Each row is followed by its group and then its class within the group.
[ -7   2 -27   0  29 -25  -8  -4  -6 -11  11  -9   3  -9  -2  33 -12 -10
 -12 -12  14]  j183 > j546
[ 11 -12 -21 -23  43 -41 -15  -9   5  -8   0   2  -5 -10 -14  57 -10  -4
   1 -20   7]  j912 > j974
[ -2   7 -26   1  24 -11  -9  -9   7   2   9   0   4  -9   8  35 -14  -7
  -5 -18  12]  j183 > j603
[  1 -15  -7 -41  52 -58 -15 -13  -1 -13  20  -7   2  -4 -19  58 -14   1
  -6 -18  12]  j912 > j974
[  0  -9 -26 -28  14 -44 -21  -6 -10 -14  14   8   3  -6 -18  36 -20  -9
 -18  -9  21]  j183 > j891
[-17  -1  -3 -65  25 -45 -12 -19  -6   7   8   3   2  14  -1  75 -24  -1
   5 -20  12]  j793 > j122
[ -7 -22   4 -45  18 -34 -14  -5 -11  -4   3  11  -2   4  -4  28 -12  -1
  -3  -8  12]  j793 > j122
[ -8  -4 -37 -22  22 -31 -15  -5  -7  -9  18  -3   3 -11 -11  37 -15  -9
 -24 -13  20]  j183 > j891
[  7  -3 -22  -8  33 -22 -12 -19   6   2   9  -7  -2 -17  -8  58  -4   4
  -2 -24   3]  j912 > j974
[  3   3 -40  -9  34 -12 -13   0   1  -5  13  -2  -6  -5  -7  39 -24  -2
 -11 -25  13]  j183 > j603
[  4 -15 -21 -44  44 -43 -17  -4  -6  -9   6   2   2 -10 -21  67 -17   2
  -1 -20  18]  j912 > j974
[  7  -5 -13 -24  20 -30 -11  -4  -3  -3   2   3   6 -15 -19  38  -6   0
 -11 -10  11]  j912 > J441
[ 11 -17 -12 -29  25 -44 -16 -12  -7  -8   8   0   0 -17 -14  49  -7   2
 -11 -11   6]  j912 > j378
[ -7  -2 -30  -8  12 -21 -15   3  -7  -5  10   5  -6  -2  -6  28 -10 -14
 -11 -12  17]  j183 > j546
[ -7   3 -22  -5  20 -15 -13   4  -1  -9  13   5  -6 -10  -4  22 -15 -12
   7 -16  13]  j183 > j603
[  2  -7   1 -52   3 -31 -12 -12 -15  -4   2   5  -1  11  -4  35  -9   1
  -4 -14   7]  j793 > j340
[  0 -20 -22 -29  31 -36  -9 -11  -5  -7  13  -6   1 -11 -16  59 -10  -2
  -1 -11   3]  j912 > j378
[ 13  -5 -15 -11   6 -29  -3  -6  -4   1   0 -14  -5   0   0  40   2   4
  -9   1  23]  j912 > J441
[ -7 -15  -2 -58  30 -44 -23  -5 -14 -11   8  10  -2   3 -13  43 -23  -6
  -2 -16  11]  j793 > j122
[  0 -21  -9 -66  38 -61 -22  -6 -12  -5  19  15   0  -2 -17  75 -16  -3
   4 -17  13]  j793 > j340
[ -9 -26  -8 -77  54 -73 -24  -9 -13 -16  25  12   0  -6 -23  68 -22  -2
   1 -16  16]  j793 > j340
[  2   9 -47 -13  28 -21 -14  -5  -9  -3   7   4   4 -11  -3  65 -20  -9
  -7 -28  14]  j183 > j891
[ 15 -16 -21 -31  45 -55 -22  -7  -4 -14  17   1  -2  -8 -25  62  -9   1
  -9 -12  17]  j912 > J441
[ 18 -10 -23 -28  22 -38 -15  -8  -9 -10  13   3   0  -9 -18  53  -7   3
  -9 -20  12]  j912 > J441
[ 16 -14 -11 -17  13 -38  -5  -7  -5   4   4  -6   4 -10 -14  40   2   0
  -7  -8   2]  j912 > j378
[  1 -12 -33 -32  31 -38 -22   3 -15  -2  23  16   2 -17 -26  50 -19 -15
 -12 -20  23]  j183 > j603
[ -3  -5   3 -36   8 -31  -5 -16  -2  -5   6   8   3   8  -2  33  -9   1
   3  -9   4]  j793 > j340
[  9 -12 -14 -28  17 -25 -10 -16  -9   4  16  -6   6 -12 -16  52  -4   4
 -13 -19  11]  j912 > J441
[ -7  15 -48  10  24  -8  -7 -12  -5   7   5  -9  -1  -7  15  67 -13  -4
  -3 -31   8]  j183 > j891
[ -6 -11   3 -54  27 -37 -17  -5 -13 -12   8   7  -4   1  -9  33 -13  -6
   3 -10  10]  j793 > j122
[  8 -19 -28 -30  42 -51 -15 -12  -6  -7  15  -1   3 -15 -19  71 -12   3
  -8 -20   9]  j912 > J441
[  1 -10   6 -41   6 -32 -13 -10  -5   2   2   6  -2   9  -8  31  -6   2
   5 -10   5]  j793 > j340
[ -2   3 -29   8  32  -3  -3   4   6 -12  14   2   2 -11  -7  20  -9 -11
 -11  -9  15]  j183 > j546
[ -1  -9  -2 -45  14 -42  -7  -8  -3  -2   6   0   0   0  -8  48  -6  -3
   0  -9   6]  j793 > j340

Each row is followed by its group and then its class within the group.
[ -2   0   2   2  -1  -3   2  -6  -1  -1 -19  13 -12  -7   3   1   2   8
   6   0  -2]  V > <98>
[  2   6   9 -12   1   9  -2 -10   1 -12  12 -22  -7  11   5   8  16  -1
 -10   6   4]  Q > <86>
[ -4  14   3  -6  -3   7 -28 -30  -6 -30 -13 -24 -18  14  -5  40  17  -3
  -1  -6  -1]  Q > <86>
[ -2   1  -9  16   2  -7 -11  -3  -3  -2 -25  14  -7  -8   1   3  -1   3
   6  -3  -5]  V > <75>
[  0   1   6 -17  -1  19  -4   3  -3 -13  -1 -27   3  13  -1  -1   9   9
   9  -4  -9]  N > <89>
[ -6   2   9   9   3  -9  -4  -3  -3  -5 -24  22 -11   5  -2  -1  -4   8
   8  -3   1]  V > <93>
[  6   5   5   7  -3  12   0  -7  -3 -12  14  -6   5   4   1  10   9   2
  -9  -5   6]  Q > <74>
[ -2  -1   9  -7   1   7   7   4   4  -6  21 -20  -5  15   3  -4   2  10
   4   0  -5]  N > <81>
[ -9   1   9  -7   2  -3 -19 -12   0   3 -15  -7 -40  -3   0  -5   8  13
  -2  -3   1]  V > <93>
[ -4   1  14   2   3  -5   0  -3  -3  -1 -24  17 -12  -4   3  -2   0  12
  -4  -1 -11]  V > <93>
[ -8  -3  11  -2   3  11  -2   7  -2 -10   6  -5 -10   8   5  10   4   5
  12  -7   4]  N > <89>
[  2   6  -3  -4   0   7  -9 -16   1 -16  17 -25  -1   3  -3  22  13   0
  -8   0  10]  Q > <86>
[  0   0  15 -11   1  15   3   5  -4  -3  18 -20 -13  11   4 -18   8   6
   5  -2  -7]  N > <89>
[ -7   2   0  14   2 -11  -2   2  -1   0 -26  23   2  -5  -1   5  -9   1
  11  -4  -5]  V > <93>
[ 4  3  2 -3  0 13  8  4 -1 -5  3 -3  0  6  1 -7  3  1 14 -3 -8]  N > <81>
[  3   2   9  -1  -2   6  -6  -9  -3 -15   7  -9   1   6   2  30  12  -7
 -10   1  11]  Q > <78>
[  0   2  11  -6   1  16  -6   1  -6  -4   7 -20 -20   8   2  -3   9   5
  16  -4   1]  N > <81>
[  0  -1  16   6   1  -2   0   0  -2   4 -10  13  -8 -15   1   1  -1  13
  -1   0   1]  V > <98>
[  1   0   8   8   5 -12   0  -1  -1   1 -21  13 -17  -9   2   3   3   8
   0   1   2]  V > <93>

Each row is followed by its group and then its class within the group.
[ 3 -7 -4  2 10 -6  0  8  0  5 -2  0  6 10 -1 11 11 -5 -1  2  5]  j78 > j362
[  3  -5  -6   4   9  -4   9  14   4  -6  -2 -13  -1   1   4   5   1  -1
   1   5  -2]  j192 > j243
[ 3  2 -3  2  3 -6  7 12 10 -7 -1 -8 -2 -1  0  8 -1  4 -8 -3  3]  j192 > j11
[ -6   2  -5   1   5  -8   6   2  10  -4  -8 -16   0   0   1   7  -1   1
  -2   3   4]  j192 > j243
[  3   3  -6   2   1  -5   0  10   4   0   3  -1   6   4  -1   9   0  -1
 -13  -3   8]  j78 > j362
[  9   6  -4   0   1  -5   8  15   3   1   4 -10   0   1   0   7  -5   7
 -13   1  -1]  j192 > j243
[ 13   4   2   5   6   0  -2  14   9   0  10  13  -6  -2   5   0   9  13
 -21  -7 -23]  j78 > J301
[  5  -2  -5   1  11  -3   5  12  11  -6  -2 -12  -6  -1   8  11  -1   9
  -3   4  -1]  j192 > j280
[11 -3 -3 -1  7  2  1 15  3  3  1 -4  4 -1  2  9 11  7 -7 -1  5]  j78 > j159
[ 3  0 -5  4  7 -4  5 14  8 -3 -2 -9 -2 -2  6  6  3  7 -6  0 -3]  j192 > j243
[ 9  0 -2  0  4  5  2 10  1  2  3  4  0 -1  2  5  6  6 -8 -3  2]  j78 > J301
[  7   4  -5  -2   4  -4   9  12   7  -6  -8 -15  -2  -3  -1   9   3   7
  -5   1   0]  j192 > j11
[  3   2  -7   1   4  -1   7  17  12  -8  -3 -13  -1  -1   3   4  -3   8
  -8   2   0]  j192 > j243
[ 5  4 -4  2  9 -6  8  8  7 -5 -5 -8 -1 -3  0 10  5  8  2  0  0]  j192 > j11
[ 10   0  -3   3   6  -1   5   9   9  -6  -4 -12  -2   0   7   7  -3   7
  -1   2  -2]  j192 > j280
[  3   3  -3   0   2  -7  -2   5   3   3   4   1   2   3   0   6   3   3
 -15  -1   4]  j78 > j362
[ 10  -2  -5   9   4   3  -1  23   0   5   7   3  -2   0  -1   6   4   1
 -11  -5  -1]  j78 > J301
[  5   3  -4   3   5  -8  -3  21   7   1   9   2   5   7  -3  15   3   0
 -18  -4   6]  j78 > j159
[  9  -1  -4   3   6   0  -1  20   8   4   5   2   2   0   5   7   3   6
 -16  -4   0]  j78 > j159
[  6   4  -6  -3   3  -4   2  12   1   5   1   0   8   2  -4   7   3   0
 -15   0   7]  j78 > j362
[  8   5  -5  -3   0  -2   5   9   9  -3  -1  -7  -2  -6  -2   8   4   9
 -13   0   1]  j192 > j11
[ 3 -2 -2  0  1 -3 -4  5 -5  0  2  1  7  2 -2 14 10 -3  0 -3  7]  j78 > J301
[  2  -6  -5   6  10  -6   6  11   8  -9  -2 -12  -6  -1   5   7  -2   7
   3   3  -5]  j192 > j280
[  4  -2 -10   0   7  -7   4  15   3   6   3  -5   9   4  -3  14   3  -1
 -12   2   9]  j78 > j362
[ 4  4 -4  3  6 -9  3  7  9 -3 -1 -3 -5 -1  1 15  5  7 -7 -2  1]  j192 > j11
[  3  10  -2  -5   1  -8   7   2  11  -7   3  -2   0  -1   2   8   3   8
 -16  -2   2]  j192 > j11
[  4   2  -3   4   5  -6   5  11   9  -7  -2 -11  -4  -2   4   6  -2   6
  -6   1   0]  j192 > j243
[  9   0  -4   1   6   3   8  21   3  -5   1 -13  -1  -1   5   6  -4   9
 -13   0  -3]  j192 > j280
